Below is a small trained network, with its code and all its weights. Each question gives an input and a class and asks what happens when units are switched off, that is, made to give their printed mean instead of their output.

import numpy as np


def w(rows, s, z=0):
    codes = np.array(rows[::2]) - 128.0
    scale = np.full(codes.shape[1], s)
    scale[-1] = z or s
    return codes * scale


def f(y):
    return y / 2 * (1 + np.tanh(0.7978845608 * (y + 0.044715 * y**3)))


def log_softmax(a):
    a = a - a.max(-1, keepdims=True)
    return a - np.log(np.exp(a).sum(-1, keepdims=True))


def net(x, mask):
    res = np.array(x, float).reshape(1, 6) / 4 @ E
    y = f(res @ A[0][:, :-1].T + A[0][:, -1])
    res = res + np.where(mask, y, B[0][:, -1]) @ B[0][:, :-1]
    return log_softmax(res[-1] @ U[:, :-1].T + U[:, -1])


A, B = {}, {}
E = w([
[77,3,185,193,161],'x0',
[41,181,111,153,204],'x1',
[152,152,82,217,186],'x2',
[159,175,171,133,169],'x3',
[138,209,157,198,73],'x4',
[65,116,42,160,106],'x5',
],0.011)
A[0] = w([
[90,49,147,108,130,202],'neuron 1',
[50,57,123,153,68,138],'neuron 2',
[172,163,27,112,111,133],'neuron 3',
[197,185,104,88,24,135],'neuron 4',
[160,91,204,1,180,17],'neuron 5',
[61,55,141,156,79,4],'neuron 6',
[175,90,75,109,195,61],'neuron 7',
[50,110,121,106,90,65],'neuron 8',
[185,161,180,228,166,240],'neuron 9',
[18,222,115,139,188,110],'neuron 10',
[100,53,56,143,144,166],'neuron 11',
[27,185,106,138,174,77],'neuron 12',
[115,137,27,133,206,159],'neuron 13',
],0.0094,0.0039)
B[0] = w([
[33,72,172,145,88,243],'neuron 1',
[80,143,131,204,56,245],'neuron 2',
[205,136,98,65,94,211],'neuron 3',
[152,248,181,104,30,254],'neuron 4',
[65,109,179,2,201,238],'neuron 5',
[59,92,123,179,62,210],'neuron 6',
[156,48,128,86,111,164],'neuron 7',
[87,170,140,141,112,177],'neuron 8',
[192,132,195,193,170,252],'neuron 9',
[63,215,62,183,238,255],'neuron 10',
[133,41,73,169,34,229],'neuron 11',
[118,165,23,173,164,223],'neuron 12',
[202,88,53,129,161,224],'neuron 13',
],0.0081,0.0089)
U = w([
[154,96,54,106,108,88],'0',
[82,180,49,175,187,127],'1',
[58,102,184,62,169,150],'2',
[150,53,127,109,158,89],'3',
[125,246,148,86,54,82],'4',
[41,80,136,188,73,129],'5',
[157,166,206,154,130,255],'6',
[153,148,205,205,165,96],'7',
],0.012,0.0064)

Each question gives the input, the list of numbers given to net, and the class t.
The units are the neurons (one row each of A and B). Each row of codes is followed by its name. A weight is (code - 128) times the scale printed after its matrix; where a second scale follows, it is the last column's (A, B and U).
mask holds one flag per neuron, in row order. A switched-off neuron (its flag False) gives its mean, the last column of its row in B, instead of its output. The means were averaged over made-up inputs and are rounded, as every weight is.
A unit's drop is (log p(t) with every unit on - log p(t) with that unit switched off) / (log p(t) with every unit on - log p(t) with every unit switched off).
The circuit of an input: a set's keep is (log p(t) with only the set's units on - log p(t) with every unit switched off) / (log p(t) with every unit on - log p(t) with every unit switched off). Starting from the 12 units with the biggest drops (on a tie, the unit counted first), units are removed one at a time, each time the one whose removal leaves the highest keep (on an exact tie, the one counted first), for as long as the keep stays at least 0.8.
units of the circuit, in order: the units of the circuit, biggest drop first
top k neurons: the k neurons with the biggest drops, biggest first
drop of u: that unit's drop, to one decimal
input [-2,-5,-6,6,-5,-2], class 2: units of the circuit, in order : [neuron 5]
input [3,-3,6,-5,5,0], class 7: top 2 neurons : [neuron 9; neuron 1]
input [-5,-8,1,-5,-7,-6], class 4: top 2 neurons : [neuron 4; neuron 3]
input [3,-6,7,7,-6,-5], class 3: top 2 neurons : [neuron 7; neuron 4]
input [4,-2,5,1,5,0], class 7: top 2 neurons : [neuron 9; neuron 4]
input [-7,-5,2,-7,-4,6], class 4: top 2 neurons : [neuron 4; neuron 12]
input [-2,-3,7,-6,-5,-2], class 0: top 2 neurons : [neuron 5; neuron 9]
input [4,-5,6,-1,8,5], class 7: top 2 neurons : [neuron 9; neuron 1]
input [-2,-1,5,8,-6,-3], class 3: top 2 neurons : [neuron 4; neuron 7]
input [-8,8,6,5,8,-8], class 1: top 2 neurons : [neuron 10; neuron 12]
input [5,-8,-6,1,3,-5], class 2: drop of neuron 2 : 0.0
input [3,4,4,-6,5,-5], class 7: drop of neuron 9 : 0.7
input [-1,-5,0,4,-5,0], class 2: drop of neuron 5 : 0.2
input [1,1,3,0,-5,1], class 0: top neuron : [neuron 13]
